Below is a small trained network, with its code and all its weights. Each question gives an input and a class and asks what happens when units are switched off, that is, made to give their printed mean instead of their output.

import numpy as np


def w(rows, s, z=0):
    codes = np.array(rows[::2]) - 128.0
    scale = np.full(codes.shape[1], s)
    scale[-1] = z or s
    return codes * scale


def f(y):
    return y / 2 * (1 + np.tanh(0.7978845608 * (y + 0.044715 * y**3)))


def log_softmax(a):
    a = a - a.max(-1, keepdims=True)
    return a - np.log(np.exp(a).sum(-1, keepdims=True))


def net(x, mask):
    res = np.array(x, float).reshape(1, 6) / 4 @ E
    y = f(res @ A[0][:, :-1].T + A[0][:, -1])
    res = res + np.where(mask, y, B[0][:, -1]) @ B[0][:, :-1]
    return log_softmax(res[-1] @ U[:, :-1].T + U[:, -1])


A, B = {}, {}
E = w([
[103,117,35,190,204,132],'x0',
[2,62,141,121,119,170],'x1',
[86,234,63,66,116,70],'x2',
[200,162,119,151,197,192],'x3',
[147,136,239,198,181,62],'x4',
[157,41,116,24,188,95],'x5',
],0.011)
A[0] = w([
[96,108,113,113,160,94,111],'N1',
[58,94,96,131,74,105,206],'N2',
[153,131,139,146,120,95,203],'N3',
[140,150,154,99,7,144,170],'N4',
[130,157,155,155,121,107,253],'N5',
[132,134,90,66,115,128,150],'N6',
[155,110,120,163,144,188,156],'N7',
[143,115,107,131,141,171,83],'N8',
[143,76,121,124,195,105,55],'N9',
[94,109,116,132,149,133,177],'N10',
[104,100,173,158,145,183,122],'N11',
],0.018,0.0056)
B[0] = w([
[108,105,86,86,40,147,168],'N1',
[58,139,51,155,99,81,240],'N2',
[105,199,181,111,85,118,182],'N3',
[157,116,96,95,6,133,251],'N4',
[66,150,254,214,103,103,208],'N5',
[97,162,101,31,227,172,201],'N6',
[152,138,143,230,92,173,200],'N7',
[195,150,115,211,125,152,160],'N8',
[132,89,176,163,53,120,187],'N9',
[120,47,116,99,118,58,171],'N10',
[93,72,173,141,218,157,200],'N11',
],0.0099,0.017)
U = w([
[150,185,138,28,159,205,109],'0',
[148,51,126,64,89,108,177],'1',
[112,157,149,172,29,118,200],'2',
[82,96,219,171,158,190,161],'3',
[164,158,219,114,176,6,124],'4',
[47,86,103,71,151,99,39],'5',
[157,113,148,118,153,98,1],'6',
[186,103,101,178,202,154,126],'7',
],0.012,0.0077)

Each question gives the input, the list of numbers given to net, and the class t.
The units are the neurons (one row each of A and B). Each row of codes is followed by its name. A weight is (code - 128) times the scale printed after its matrix; where a second scale follows, it is the last column's (A, B and U).
mask holds one flag per neuron, in row order. A switched-off neuron (its flag False) gives its mean, the last column of its row in B, instead of its output. The means were averaged over made-up inputs and are rounded, as every weight is.
A unit's drop is (log p(t) with every unit on - log p(t) with that unit switched off) / (log p(t) with every unit on - log p(t) with every unit switched off).
The circuit of an input: a set's keep is (log p(t) with only the set's units on - log p(t) with every unit switched off) / (log p(t) with every unit on - log p(t) with every unit switched off). Starting from all 11 units, units are removed one at a time, each time the one whose removal leaves the highest keep (on an exact tie, the one counted first), for as long as the keep stays at least 0.8.
circuit, biggest first: the units of the circuit, biggest drop first
k most important neurons: the k neurons with the biggest drops, biggest first
drop of u: that unit's drop, to one decimal
input [7,-6,8,6,-2,6], class 0: circuit, biggest first -> N6
input [-3,-5,-2,8,-1,7], class 7: circuit, biggest first -> N4, N8
input [3,-1,3,-5,-6,-5], class 5: circuit, biggest first -> N6, N7
input [3,-3,7,0,2,-3], class 4: circuit, biggest first -> N4, N2
input [3,-8,-5,-4,6,-1], class 4: 3 most important neurons -> N4, N2, N1
input [-2,-3,1,-3,4,7], class 4: 2 most important neurons -> N4, N2
input [7,-7,-5,3,2,5], class 2: 2 most important neurons -> N9, N11
input [-2,3,6,0,6,7], class 1: 3 most important neurons -> N1, N2, N9
input [-4,5,7,0,-5,0], class 5: 2 most important neurons -> N2, N6
input [0,4,-8,0,-5,6], class 3: 2 most important neurons -> N4, N11
input [7,-6,-4,8,8,7], class 3: circuit, biggest first -> N4, N9
input [-1,-6,-3,4,4,-1], class 3: 3 most important neurons -> N4, N2, N7
input [-2,-7,-6,-1,6,0], class 4: 3 most important neurons -> N4, N3, N1
input [7,1,-6,-2,0,-3], class 3: circuit, biggest first -> N11
input [-8,2,7,1,4,8], class 0: circuit, biggest first -> N6, N2
input [-6,0,3,-2,-4,0], class 1: 3 most important neurons -> N4, N6, N5
input [2,-1,1,-1,2,5], class 1: 2 most important neurons -> N5, N2
input [6,3,0,8,-1,-3], class 7: 2 most important neurons -> N5, N8
input [2,-1,2,6,-3,-2], class 7: drop of N4 -> 0.1
input [6,6,-1,-2,0,-5], class 5: drop of N2 -> 0.3
input [0,-3,-5,-8,-5,0], class 1: circuit, biggest first -> N5
input [8,-6,1,-2,6,-2], class 4: drop of N7 -> 0.2
